Below are the code and all the weights of a small trained network. Each question names an input and a target symbol and asks about switching units off, where a switched-off unit gives its printed mean instead of its output.

import numpy as np


def w(rows, s, z=0):
    codes = np.array(rows[::2]) - 128.0
    scale = np.full(codes.shape[1], s)
    scale[-1] = z or s
    return codes * scale


def softmax(a):
    e = np.exp(a - a.max(-1, keepdims=True))
    return e / e.sum(-1, keepdims=True)


def log_softmax(a):
    a = a - a.max(-1, keepdims=True)
    return a - np.log(np.exp(a).sum(-1, keepdims=True))


def net(x, mask):
    ids = ['Θβγμξτ'.index(c) for c in x.split()]
    T = len(ids)
    res = E[ids] + P[:T]
    u = 0
    for l in range(3):
        r = res
        for j in range(3):
            rows = slice(4 * j, 4 * j + 4)
            q, k, v = (r @ M[l][rows].T for M in (Q, K, V))
            z = softmax(np.where(np.tri(T) > 0, q @ k.T / 4**0.5, -1e9)) @ v
            o = O[l][rows]
            res = res + np.where(mask[u + j], z, o[:, -1]) @ o[:, :-1]
        u += 3
    return log_softmax(res[-1] @ U[:, :-1].T + U[:, -1])


Q, K, V, O = {}, {}, {}, {}
E = w([
[142,93,139],'Θ',
[84,110,68],'β',
[157,196,125],'γ',
[39,122,114],'μ',
[30,34,160],'ξ',
[90,103,2],'τ',
],0.014)
P = w([
[211,185,170],'0',
[148,155,132],'1',
[107,140,105],'2',
[64,133,72],'3',
[34,117,46],'4',
[11,110,2],'5',
],0.0048)
Q[0] = w([
[134,103,110],'L0H1',
[121,155,142],'L0H1',
[107,192,255],'L0H1',
[126,121,167],'L0H1',
[148,238,134],'L0H2',
[88,91,135],'L0H2',
[143,101,86],'L0H2',
[108,196,172],'L0H2',
[214,198,63],'L0H3',
[101,189,98],'L0H3',
[205,134,104],'L0H3',
[195,162,90],'L0H3',
],0.037)
K[0] = w([
[108,137,131],'L0H1',
[148,118,122],'L0H1',
[229,176,214],'L0H1',
[146,168,177],'L0H1',
[253,122,113],'L0H2',
[57,96,112],'L0H2',
[94,181,120],'L0H2',
[196,64,121],'L0H2',
[248,163,23],'L0H3',
[97,51,43],'L0H3',
[212,182,103],'L0H3',
[220,172,75],'L0H3',
],0.029)
V[0] = w([
[116,157,118],'L0H1',
[119,157,115],'L0H1',
[124,160,85],'L0H1',
[121,125,158],'L0H1',
[66,177,108],'L0H2',
[122,126,123],'L0H2',
[134,114,128],'L0H2',
[122,139,126],'L0H2',
[138,128,148],'L0H3',
[193,42,151],'L0H3',
[27,254,75],'L0H3',
[134,92,94],'L0H3',
],0.0085)
O[0] = w([
[117,147,147,149],'L0H1',
[116,149,152,148],'L0H1',
[134,172,162,178],'L0H1',
[115,95,104,101],'L0H1',
[102,72,95,234],'L0H2',
[123,128,133,143],'L0H2',
[122,138,139,123],'L0H2',
[131,118,120,136],'L0H2',
[124,135,144,96],'L0H3',
[73,195,133,59],'L0H3',
[226,2,112,253],'L0H3',
[116,125,78,169],'L0H3',
],0.0088,0.0046)
Q[1] = w([
[139,179,180],'L1H1',
[146,142,67],'L1H1',
[102,84,174],'L1H1',
[130,154,141],'L1H1',
[75,102,168],'L1H2',
[186,167,144],'L1H2',
[4,48,103],'L1H2',
[75,95,133],'L1H2',
[150,145,194],'L1H3',
[125,150,112],'L1H3',
[137,134,165],'L1H3',
[142,115,179],'L1H3',
],0.035)
K[1] = w([
[173,164,132],'L1H1',
[139,94,98],'L1H1',
[94,151,161],'L1H1',
[155,131,124],'L1H1',
[102,110,96],'L1H2',
[189,170,85],'L1H2',
[3,43,199],'L1H2',
[86,98,144],'L1H2',
[168,155,115],'L1H3',
[102,121,118],'L1H3',
[152,142,117],'L1H3',
[174,148,131],'L1H3',
],0.037)
V[1] = w([
[102,226,31],'L1H1',
[90,37,82],'L1H1',
[130,132,128],'L1H1',
[102,71,111],'L1H1',
[200,225,83],'L1H2',
[64,126,106],'L1H2',
[129,139,120],'L1H2',
[165,3,219],'L1H2',
[35,240,91],'L1H3',
[63,212,123],'L1H3',
[171,75,148],'L1H3',
[106,154,131],'L1H3',
],0.0055)
O[1] = w([
[140,43,183,94],'L1H1',
[163,183,164,254],'L1H1',
[128,124,127,123],'L1H1',
[136,163,141,201],'L1H1',
[254,101,79,18],'L1H2',
[63,112,170,161],'L1H2',
[140,121,126,119],'L1H2',
[82,197,114,210],'L1H2',
[133,41,190,78],'L1H3',
[136,66,173,82],'L1H3',
[128,169,97,151],'L1H3',
[138,108,142,114],'L1H3',
],0.0092,0.0073)
Q[2] = w([
[56,143,182],'L2H1',
[168,134,182],'L2H1',
[243,128,130],'L2H1',
[251,115,133],'L2H1',
[127,205,158],'L2H2',
[128,77,150],'L2H2',
[165,150,177],'L2H2',
[66,67,155],'L2H2',
[135,88,162],'L2H3',
[168,127,91],'L2H3',
[124,137,123],'L2H3',
[83,127,172],'L2H3',
],0.025)
K[2] = w([
[48,107,128],'L2H1',
[152,87,120],'L2H1',
[207,113,129],'L2H1',
[252,100,115],'L2H1',
[149,168,145],'L2H2',
[117,77,123],'L2H2',
[132,114,191],'L2H2',
[122,72,39],'L2H2',
[139,75,134],'L2H3',
[162,165,175],'L2H3',
[124,138,124],'L2H3',
[90,84,75],'L2H3',
],0.029)
V[2] = w([
[140,239,248],'L2H1',
[130,141,164],'L2H1',
[133,221,81],'L2H1',
[135,196,181],'L2H1',
[155,131,82],'L2H2',
[115,183,145],'L2H2',
[108,139,157],'L2H2',
[121,147,136],'L2H2',
[79,141,198],'L2H3',
[153,143,136],'L2H3',
[184,200,215],'L2H3',
[89,92,92],'L2H3',
],0.016)
O[2] = w([
[10,65,166,182],'L2H1',
[110,107,119,124],'L2H1',
[97,186,236,247],'L2H1',
[65,103,159,171],'L2H1',
[205,124,159,172],'L2H2',
[150,141,72,182],'L2H2',
[88,133,95,118],'L2H2',
[129,133,102,145],'L2H2',
[133,204,106,173],'L2H3',
[117,119,164,98],'L2H3',
[89,150,252,53],'L2H3',
[150,132,57,178],'L2H3',
],0.017,0.012)
U = w([
[91,181,129,40],'Θ',
[54,127,173,165],'β',
[66,167,131,99],'γ',
[50,179,87,3],'μ',
[2,233,128,188],'ξ',
[32,87,129,204],'τ',
],0.006,0.0052)

Each question gives the input, a string of symbols that net reads in full, and the target symbol t.
The units are the heads (4 rows each of Q, K, V and O). Each row of codes is followed by its name. A weight is (code - 128) times the scale printed after its matrix; where a second scale follows, it is the last column's (O and U).
mask holds one flag per head, layer by layer. A switched-off head (its flag False) gives its mean, the last column of its rows in O, instead of its output. The means were averaged over made-up inputs and are rounded, as every weight is.
A unit's drop is (log p(t) with every unit on - log p(t) with that unit switched off) / (log p(t) with every unit on - log p(t) with every unit switched off).
The circuit of an input: a set's keep is (log p(t) with only the set's units on - log p(t) with every unit switched off) / (log p(t) with every unit on - log p(t) with every unit switched off). Starting from all 9 units, units are removed one at a time, each time the one whose removal leaves the highest keep (on an exact tie, the one counted first), for as long as the keep stays at least 0.8.
units of the circuit, in order: the units of the circuit, biggest drop first
most important unit: the unit with the biggest drop
which heads matter: for each layer, one digit per head in row order, 1 if its drop is at least 0.15 and else 0, layers parted by /
drop when u is switched off: that unit's drop, to one decimal
input ξ γ τ μ, target τ: units of the circuit, in order => [L0H3; L1H3; L2H1]
input β γ β, target β: most important unit => L2H3
input τ ξ τ γ γ, target τ: units of the circuit, in order => [L0H3; L2H1]
input μ μ γ, target β: units of the circuit, in order => [L1H2; L2H3]
input τ γ ξ μ μ β, target μ: which heads matter => 011 / 101 / 101
input μ ξ μ Θ β τ, target τ: which heads matter => 001 / 011 / 100
input μ ξ μ Θ ξ τ, target μ: units of the circuit, in order => [L1H2; L2H3]
input γ γ β, target β: units of the circuit, in order => [L2H3; L1H2]
input β ξ τ, target τ: which heads matter => 001 / 001 / 100
input ξ β τ μ μ, target τ: units of the circuit, in order => [L1H3; L0H3; L2H1]
input μ μ Θ τ ξ β, target τ: which heads matter => 001 / 011 / 101
input β μ γ γ τ, target β: units of the circuit, in order => [L2H3; L1H2]
input ξ γ τ γ, target τ: which heads matter => 001 / 111 / 011
input ξ μ γ μ μ μ, target μ: which heads matter => 001 / 001 / 101
input β β γ Θ, target β: most important unit => L1H2
input ξ β μ μ μ, target μ: which heads matter => 011 / 101 / 101
input τ τ τ, target Θ: drop when L2H1 is switched off => 1.1
input β β τ, target Θ: drop when L0H3 is switched off => 0.2
input τ τ ξ Θ, target τ: drop when L2H1 is switched off => 0.4
input μ τ ξ Θ ξ Θ, target μ: drop when L2H1 is switched off => 0.6
